Below are the code and all the weights of a small trained network. Each question names an input and a class and asks about switching units off, where a switched-off unit gives its printed mean instead of its output.

import numpy as np


def w(rows, s, z=0):
    codes = np.array(rows[::2]) - 128.0
    scale = np.full(codes.shape[1], s)
    scale[-1] = z or s
    return codes * scale


def f(y):
    return np.maximum(y, 0)


def log_softmax(a):
    a = a - a.max(-1, keepdims=True)
    return a - np.log(np.exp(a).sum(-1, keepdims=True))


def net(x, mask):
    res = np.array(x, float).reshape(1, 5) / 4 @ E
    y = f(res @ A[0][:, :-1].T + A[0][:, -1])
    res = res + np.where(mask, y, B[0][:, -1]) @ B[0][:, :-1]
    return log_softmax(res[-1] @ U[:, :-1].T + U[:, -1])


A, B = {}, {}
E = w([
[112,228,103,189,214,65,218,93,223,59,230,146],'x0',
[86,136,178,40,34,125,51,122,252,109,159,75],'x1',
[159,169,150,161,176,138,157,97,156,254,196,117],'x2',
[39,92,95,165,90,75,146,109,162,186,73,195],'x3',
[58,252,84,42,129,115,95,238,115,27,86,200],'x4',
],0.0098)
A[0] = w([
[158,195,135,80,175,156,114,121,107,86,173,110,157],'neuron 1',
[119,155,88,191,194,94,203,107,125,114,96,163,251],'neuron 2',
[153,92,122,106,86,220,91,121,127,137,156,118,184],'neuron 3',
[136,93,207,108,102,149,100,170,126,102,146,85,189],'neuron 4',
[2,124,138,84,88,98,78,96,168,96,93,132,237],'neuron 5',
[142,143,125,165,192,109,165,143,108,127,139,174,94],'neuron 6',
[190,184,173,116,158,133,142,153,78,127,174,98,197],'neuron 7',
[127,75,135,153,114,114,147,108,128,219,93,128,209],'neuron 8',
[124,145,64,119,147,127,170,126,109,134,193,161,108],'neuron 9',
],0.009,0.0028)
B[0] = w([
[92,209,148,113,189,34,178,186,170,17,129,163,216],'neuron 1',
[147,132,37,203,122,138,153,109,92,165,113,149,253],'neuron 2',
[113,18,167,134,158,44,111,251,69,145,149,84,211],'neuron 3',
[107,85,70,54,160,2,79,180,199,125,190,68,211],'neuron 4',
[102,157,77,97,175,188,30,50,223,130,54,115,253],'neuron 5',
[112,211,52,140,35,75,103,154,159,211,150,94,206],'neuron 6',
[178,103,106,110,208,88,235,163,113,121,165,159,216],'neuron 7',
[98,2,217,221,110,176,171,121,97,114,79,159,235],'neuron 8',
[128,170,94,93,83,102,167,96,118,88,118,114,190],'neuron 9',
],0.0085,0.012)
U = w([
[130,184,38,160,83,96,152,139,73,188,135,140,90],'0',
[42,186,93,85,132,188,74,86,211,115,83,141,188],'1',
[98,70,126,63,95,52,48,191,153,97,130,59,149],'2',
[92,110,220,81,204,86,147,214,70,206,211,124,2],'3',
[196,185,141,132,181,66,202,183,140,41,133,167,93],'4',
[100,95,247,254,89,132,173,98,126,92,43,166,252],'5',
],0.0071,0.0006)

Each question gives the input, the list of numbers given to net, and the class t.
The units are the neurons (one row each of A and B). Each row of codes is followed by its name. A weight is (code - 128) times the scale printed after its matrix; where a second scale follows, it is the last column's (A, B and U).
mask holds one flag per neuron, in row order. A switched-off neuron (its flag False) gives its mean, the last column of its row in B, instead of its output. The means were averaged over made-up inputs and are rounded, as every weight is.
A unit's drop is (log p(t) with every unit on - log p(t) with that unit switched off) / (log p(t) with every unit on - log p(t) with every unit switched off).
The circuit of an input: a set's keep is (log p(t) with only the set's units on - log p(t) with every unit switched off) / (log p(t) with every unit on - log p(t) with every unit switched off). Starting from all 9 units, units are removed one at a time, each time the one whose removal leaves the highest keep (on an exact tie, the one counted first), for as long as the keep stays at least 0.8.
units of the circuit, in order: the units of the circuit, biggest drop first
top k neurons: the k neurons with the biggest drops, biggest first
drop of u: that unit's drop, to one decimal
input [-4,2,-1,7,-1], class 5: units of the circuit, in order	[neuron 8]
input [0,-4,1,-1,2], class 0: units of the circuit, in order	[neuron 6; neuron 2]
input [3,4,3,0,2], class 1: units of the circuit, in order	[neuron 3; neuron 7]
input [-6,-3,7,2,2], class 5: top 2 neurons	[neuron 8; neuron 4]
input [-8,2,6,-8,0], class 3: top 3 neurons	[neuron 7; neuron 5; neuron 3]
input [-5,-4,-1,-5,-8], class 3: top 2 neurons	[neuron 3; neuron 4]
input [2,-8,6,-1,3], class 0: top 2 neurons	[neuron 6; neuron 2]
input [1,-3,2,8,-1], class 5: top 2 neurons	[neuron 8; neuron 4]
input [1,6,-5,6,8], class 1: drop of neuron 4	0.0
input [3,-4,-3,4,8], class 0: drop of neuron 5	-0.2
input [8,-6,8,-1,8], class 0: drop of neuron 2	1.2
